Here is a tiny trained network, its code and every weight. The questions are about switching its units off for an input and a target symbol, where a switched-off unit gives its printed mean instead of its output.

import numpy as np


def w(rows, s, z=0):
    codes = np.array(rows[::2]) - 128.0
    scale = np.full(codes.shape[1], s)
    scale[-1] = z or s
    return codes * scale


def f(y):
    return y / 2 * (1 + np.tanh(0.7978845608 * (y + 0.044715 * y**3)))


def softmax(a):
    e = np.exp(a - a.max(-1, keepdims=True))
    return e / e.sum(-1, keepdims=True)


def log_softmax(a):
    a = a - a.max(-1, keepdims=True)
    return a - np.log(np.exp(a).sum(-1, keepdims=True))


def net(x, mask):
    ids = ['ΘΛΞΠΩβγζτψ'.index(c) for c in x.split()]
    T = len(ids)
    res = E[ids] + P[:T]
    u = 0
    for l in range(2):
        q, k, v = (res @ M[l].T for M in (Q, K, V))
        z = softmax(np.where(np.tri(T) > 0, q @ k.T / 3**0.5, -1e9)) @ v
        res = res + np.where(mask[u], z, O[l][:, -1]) @ O[l][:, :-1]
        u += 1
        y = f(res @ A[l][:, :-1].T + A[l][:, -1])
        res = res + np.where(mask[u : u + 8], y, B[l][:, -1]) @ B[l][:, :-1]
        u += 8
    return log_softmax(res[-1] @ U[:, :-1].T + U[:, -1])


Q, K, V, O, A, B = {}, {}, {}, {}, {}, {}
E = w([
[69,104,198,184,157,49,78,117,202],'Θ',
[127,90,183,173,155,103,103,129,186],'Λ',
[119,124,120,132,121,187,94,158,144],'Ξ',
[134,95,120,176,102,154,121,167,121],'Π',
[127,185,163,102,103,169,95,135,147],'Ω',
[136,234,134,142,68,91,109,108,176],'β',
[70,181,54,152,80,122,81,152,115],'γ',
[225,159,155,119,125,133,119,135,139],'ζ',
[95,149,194,119,176,147,104,78,67],'τ',
[182,90,127,100,250,199,114,124,132],'ψ',
],0.02)
P = w([
[205,83,22,113,49,247,156,133,147],'0',
[175,86,119,226,94,43,78,197,233],'1',
[173,129,147,181,116,28,19,184,223],'2',
[192,146,157,168,125,32,3,206,177],'3',
[190,124,193,176,121,72,18,225,117],'4',
[184,137,219,165,155,86,37,201,108],'5',
[172,171,219,177,168,107,51,170,88],'6',
[167,179,190,193,135,134,94,150,51],'7',
[145,157,187,197,175,157,113,107,56],'8',
[135,140,165,221,169,209,138,94,65],'9',
[141,179,152,225,154,189,167,41,50],'10',
[96,166,174,226,191,207,176,10,81],'11',
[71,183,147,243,191,225,185,2,93],'12',
],0.0074)
Q[0] = w([
[186,163,168,146,115,109,19,231,102],'L0H0',
[151,146,102,170,149,167,112,176,180],'L0H0',
[117,61,111,2,96,40,153,171,127],'L0H0',
],0.0072)
K[0] = w([
[155,163,159,159,221,117,123,129,61],'L0H0',
[141,160,138,84,91,126,200,130,53],'L0H0',
[101,118,158,169,105,30,1,235,157],'L0H0',
],0.0083)
V[0] = w([
[50,104,103,190,132,57,190,202,137],'L0H0',
[203,149,96,122,108,156,179,202,232],'L0H0',
[15,145,60,2,26,130,177,183,80],'L0H0',
],0.0065)
O[0] = w([
[98,115,82,139,50,120,88,254,72,13],'L0H0',
[139,165,140,146,173,151,203,225,181,27],'L0H0',
[93,133,175,81,38,243,49,153,167,2],'L0H0',
],0.0094,0.0085)
A[0] = w([
[214,97,114,137,80,92,82,97,116,84],'L0N0',
[116,100,152,140,179,103,172,95,94,48],'L0N1',
[113,98,121,149,179,147,124,139,87,236],'L0N2',
[153,177,172,88,106,89,152,118,157,229],'L0N3',
[144,123,201,172,140,118,21,149,96,255],'L0N4',
[130,148,30,189,106,255,101,188,102,140],'L0N5',
[183,70,63,123,102,112,117,76,177,179],'L0N6',
[155,186,178,175,135,112,206,123,169,147],'L0N7',
],0.0075,0.003)
B[0] = w([
[33,152,128,64,167,165,128,80,100,177],'L0N0',
[125,101,67,91,63,139,95,180,157,248],'L0N1',
[171,98,19,87,82,30,130,53,177,188],'L0N2',
[136,60,82,173,102,189,120,103,69,180],'L0N3',
[84,66,71,173,58,192,182,50,187,229],'L0N4',
[173,201,113,141,114,121,196,57,194,136],'L0N5',
[72,45,169,108,85,94,148,23,68,169],'L0N6',
[157,122,126,201,114,210,2,132,49,209],'L0N7',
],0.0067,0.011)
Q[1] = w([
[160,138,89,220,114,157,162,1,137],'L1H0',
[101,108,82,111,227,114,95,140,51],'L1H0',
[185,129,165,178,105,120,102,206,175],'L1H0',
],0.0065)
K[1] = w([
[236,233,56,53,123,158,145,89,120],'L1H0',
[165,84,179,145,234,254,121,135,182],'L1H0',
[175,181,106,174,196,29,64,180,89],'L1H0',
],0.0049)
V[1] = w([
[161,112,106,19,165,136,217,114,239],'L1H0',
[152,38,106,148,115,77,206,146,91],'L1H0',
[197,88,253,41,227,251,94,110,57],'L1H0',
],0.0063)
O[1] = w([
[146,173,133,46,83,140,9,119,183,190],'L1H0',
[168,208,178,125,125,74,166,4,120,26],'L1H0',
[163,87,182,156,194,136,37,116,67,254],'L1H0',
],0.011,0.0052)
A[1] = w([
[188,154,150,125,8,135,77,131,99,254],'L1N0',
[127,102,133,107,99,135,36,175,103,52],'L1N1',
[190,100,80,187,168,153,51,108,196,178],'L1N2',
[92,168,176,159,197,16,234,60,133,197],'L1N3',
[126,88,103,181,68,73,77,137,127,66],'L1N4',
[118,149,168,123,155,226,80,112,128,184],'L1N5',
[38,152,174,1,148,101,96,111,139,122],'L1N6',
[169,121,202,181,239,117,79,111,97,141],'L1N7',
],0.0059,0.0038)
B[1] = w([
[120,113,133,145,155,110,146,98,176,177],'L1N0',
[97,154,162,113,203,175,98,150,128,152],'L1N1',
[102,222,127,106,145,93,146,133,110,251],'L1N2',
[176,118,148,60,104,254,64,158,128,152],'L1N3',
[151,123,136,87,162,135,191,157,178,166],'L1N4',
[89,77,97,151,143,140,124,147,157,185],'L1N5',
[157,143,172,157,106,135,133,83,175,151],'L1N6',
[125,134,143,122,38,94,101,174,125,246],'L1N7',
],0.0098,0.017)
U = w([
[124,133,197,49,85,202,145,107,126,76],'Θ',
[197,104,175,110,136,205,122,91,161,51],'Λ',
[106,170,182,97,218,170,124,110,201,144],'Ξ',
[138,180,189,124,122,89,215,61,194,215],'Π',
[55,116,185,81,149,182,100,175,127,42],'Ω',
[116,89,65,254,185,171,124,98,173,160],'β',
[31,174,117,93,50,142,129,155,127,105],'γ',
[139,117,151,123,65,128,87,180,122,145],'ζ',
[20,63,127,90,87,116,60,39,121,211],'τ',
[164,173,80,107,157,38,91,119,145,3],'ψ',
],0.0053,0.0036)

Each question gives the input, a string of symbols that net reads in full, and the target symbol t.
The units are the heads (3 rows each of Q, K, V and O) and the neurons (one row each of A and B). Each row of codes is followed by its name. A weight is (code - 128) times the scale printed after its matrix; where a second scale follows, it is the last column's (O, A, B and U).
mask holds one flag per unit, layer by layer, with each layer's heads first. A switched-off unit (its flag False) gives its mean, the last column of its rows in O or B, instead of its output. The means were averaged over made-up inputs and are rounded, as every weight is.
A unit's drop is (log p(t) with every unit on - log p(t) with that unit switched off) / (log p(t) with every unit on - log p(t) with every unit switched off).
The circuit of an input: a set's keep is (log p(t) with only the set's units on - log p(t) with every unit switched off) / (log p(t) with every unit on - log p(t) with every unit switched off). Starting from the 12 units with the biggest drops (on a tie, the unit counted first), units are removed one at a time, each time the one whose removal leaves the highest keep (on an exact tie, the one counted first), for as long as the keep stays at least 0.8.
units of the circuit, in order: the units of the circuit, biggest drop first
k most important neurons of layer l: the k neurons of layer l with the biggest drops, biggest first
input β Ξ Θ, target β: 2 most important neurons of layer 0 -> [L0N7; L0N4]
input β β β β β τ β ψ ζ β ζ γ γ, target β: units of the circuit, in order -> [L0H0; L1N7]
input Π ζ τ Λ β Ω, target Π: units of the circuit, in order -> [L1H0]
input β β β ζ Ξ Θ τ ζ, target β: units of the circuit, in order -> [L1H0; L0H0; L0N7; L1N7]
input Θ τ ζ, target Θ: units of the circuit, in order -> [L1H0; L1N3; L0H0; L0N6]
input Ω Θ Π τ Θ ζ β τ τ, target Ω: units of the circuit, in order -> [L1H0; L0H0; L1N1; L0N6]
input γ β γ τ Λ Ξ, target γ: units of the circuit, in order -> [L1H0; L0H0]
input β τ τ Ξ Π τ τ Ξ τ Θ ζ, target β: units of the circuit, in order -> [L1H0; L0H0; L0N7]
input γ β τ Ξ ζ β, target γ: units of the circuit, in order -> [L0H0; L0N5; L1H0]
input β τ Ξ τ τ β τ ζ β τ Π Λ β, target β: units of the circuit, in order -> [L0H0; L1H0; L0N7; L1N7]
input γ β Ω τ Π τ ζ β ζ τ Ξ, target γ: units of the circuit, in order -> [L1H0; L0N5; L0H0]
input Ξ τ ζ, target Ξ: 2 most important neurons of layer 1 -> [L1N1; L1N7]
input ζ τ Ξ γ β, target ζ: 4 most important neurons of layer 0 -> [L0N7; L0N1; L0N2; L0N4]
input Π τ ζ τ τ Ξ β, target Π: units of the circuit, in order -> [L1H0]
input γ β Λ, target γ: units of the circuit, in order -> [L0H0; L1H0]
input β ζ Π, target ζ: 3 most important neurons of layer 0 -> [L0N7; L0N4; L0N1]
input β Π γ Λ τ Π, target β: 4 most important neurons of layer 0 -> [L0N7; L0N4; L0N2; L0N1]
input ζ τ τ Ξ Ξ Ξ ψ Ξ ζ β τ Ξ, target ζ: 4 most important neurons of layer 0 -> [L0N7; L0N4; L0N3; L0N0]
input Λ Ξ τ Ξ τ Ξ β Ξ β Θ ζ, target ζ: 2 most important neurons of layer 1 -> [L1N7; L1N3]
input Λ τ β Λ ζ, target Λ: 2 most important neurons of layer 1 -> [L1N3; L1N2]
input Ξ Λ Ξ, target Ξ: most important neuron of layer 1 -> [L1N7]
input ζ Ξ τ ψ β, target ζ: 3 most important neurons of layer 0 -> [L0N7; L0N4; L0N2]
input τ τ τ ψ, target τ: 2 most important neurons of layer 0 -> [L0N6; L0N0]
input Ξ β ζ, target ζ: 3 most important neurons of layer 0 -> [L0N7; L0N4; L0N2]
